Below are the code and all the weights of a small trained network. Each question names an input and a class and asks about switching units off, where a switched-off unit gives its printed mean instead of its output.

import numpy as np


def w(rows, s, z=0):
    codes = np.array(rows[::2]) - 128.0
    scale = np.full(codes.shape[1], s)
    scale[-1] = z or s
    return codes * scale


def f(y):
    return y / 2 * (1 + np.tanh(0.7978845608 * (y + 0.044715 * y**3)))


def log_softmax(a):
    a = a - a.max(-1, keepdims=True)
    return a - np.log(np.exp(a).sum(-1, keepdims=True))


def net(x, mask):
    res = np.array(x, float).reshape(1, 8) / 4 @ E
    y = f(res @ A[0][:, :-1].T + A[0][:, -1])
    res = res + np.where(mask, y, B[0][:, -1]) @ B[0][:, :-1]
    return log_softmax(res[-1] @ U[:, :-1].T + U[:, -1])


A, B = {}, {}
E = w([
[131,126,127,128,126],'x0',
[35,201,23,11,59],'x1',
[16,105,37,221,226],'x2',
[129,131,128,127,128],'x3',
[128,126,126,128,128],'x4',
[80,92,207,16,253],'x5',
[241,242,56,110,241],'x6',
[129,128,129,128,131],'x7',
],0.0057)
A[0] = w([
[184,158,55,247,20,89],'N1',
[198,84,209,231,178,127],'N2',
[183,157,54,244,20,86],'N3',
[95,86,197,23,239,29],'N4',
[31,104,52,204,207,71],'N5',
[91,88,201,21,243,2],'N6',
[198,85,208,228,180,125],'N7',
[179,162,60,245,23,82],'N8',
[222,223,66,113,221,52],'N9',
[223,142,201,26,41,65],'N10',
[202,83,214,235,183,121],'N11',
[179,159,61,238,29,92],'N12',
[35,102,53,201,205,72],'N13',
[45,206,43,30,76,120],'N14',
[228,233,62,113,228,38],'N15',
[20,99,44,209,211,58],'N16',
[228,141,211,18,33,47],'N17',
[222,225,66,113,222,51],'N18',
[201,83,214,234,182,121],'N19',
[215,140,203,35,42,62],'N20',
[29,99,48,204,207,66],'N21',
[221,225,67,113,221,52],'N22',
[38,212,35,22,73,104],'N23',
[14,2,189,145,25,70],'N24',
[53,202,48,38,78,122],'N25',
],0.0048,0.00098)
B[0] = w([
[42,180,166,38,215,253],'N1',
[170,61,47,65,132,205],'N2',
[48,174,160,51,203,251],'N3',
[54,188,162,58,205,190],'N4',
[210,194,142,199,129,206],'N5',
[41,193,163,48,216,191],'N6',
[176,53,40,59,127,203],'N7',
[45,174,159,45,214,247],'N8',
[45,50,196,187,32,215],'N9',
[205,202,139,206,140,210],'N10',
[178,48,31,51,126,210],'N11',
[49,173,160,49,205,240],'N12',
[211,195,143,201,129,202],'N13',
[196,49,38,76,121,241],'N14',
[47,58,189,181,34,224],'N15',
[233,215,148,228,130,216],'N16',
[224,226,144,236,147,219],'N17',
[49,55,192,183,36,216],'N18',
[179,45,28,49,127,209],'N19',
[202,201,142,210,138,203],'N20',
[213,199,142,207,128,208],'N21',
[53,57,191,179,39,215],'N22',
[206,35,24,69,120,252],'N23',
[50,62,216,213,3,250],'N24',
[192,50,39,75,122,231],'N25',
],0.0058,0.0043)
U = w([
[187,46,12,68,124,255],'0',
[39,69,203,187,15,84],'1',
[224,241,142,210,148,104],'2',
[34,191,158,42,244,53],'3',
],0.011,0.00064)

Each question gives the input, the list of numbers given to net, and the class t.
The units are the neurons (one row each of A and B). Each row of codes is followed by its name. A weight is (code - 128) times the scale printed after its matrix; where a second scale follows, it is the last column's (A, B and U).
mask holds one flag per neuron, in row order. A switched-off neuron (its flag False) gives its mean, the last column of its row in B, instead of its output. The means were averaged over made-up inputs and are rounded, as every weight is.
A unit's drop is (log p(t) with every unit on - log p(t) with that unit switched off) / (log p(t) with every unit on - log p(t) with every unit switched off).
The circuit of an input: a set's keep is (log p(t) with only the set's units on - log p(t) with every unit switched off) / (log p(t) with every unit on - log p(t) with every unit switched off). Starting from the 12 units with the biggest drops (on a tie, the unit counted first), units are removed one at a time, each time the one whose removal leaves the highest keep (on an exact tie, the one counted first), for as long as the keep stays at least 0.8.
circuit, biggest first: the units of the circuit, biggest drop first
top k neurons: the k neurons with the biggest drops, biggest first
drop when u is switched off: that unit's drop, to one decimal
input [5,6,-8,7,6,1,3,1], class 2: circuit, biggest first => [N17]
input [-5,-3,0,3,2,-8,7,1], class 3: circuit, biggest first => [N1; N8]
input [2,0,-7,-4,-5,-8,0,-5], class 3: circuit, biggest first => [N1; N8]
input [8,-7,7,-1,-1,-5,0,1], class 0: top 2 neurons => [N19; N11]
input [-4,1,-5,-7,5,2,4,-7], class 2: top 4 neurons => [N24; N17; N10; N20]
input [6,7,8,-8,7,-8,-5,6], class 2: top 2 neurons => [N16; N21]
input [-6,8,-6,-5,-6,-6,-8,5], class 0: top 3 neurons => [N23; N14; N25]
input [-7,5,-6,3,5,6,3,2], class 2: top 3 neurons => [N17; N10; N20]
input [2,-7,6,-7,-5,6,-3,7], class 0: drop when N11 is switched off => 0.2
input [-8,-5,7,-4,8,0,7,1], class 1: drop when N17 is switched off => 0.1
input [1,-5,-2,-4,-3,-7,2,0], class 3: drop when N1 is switched off => 0.1
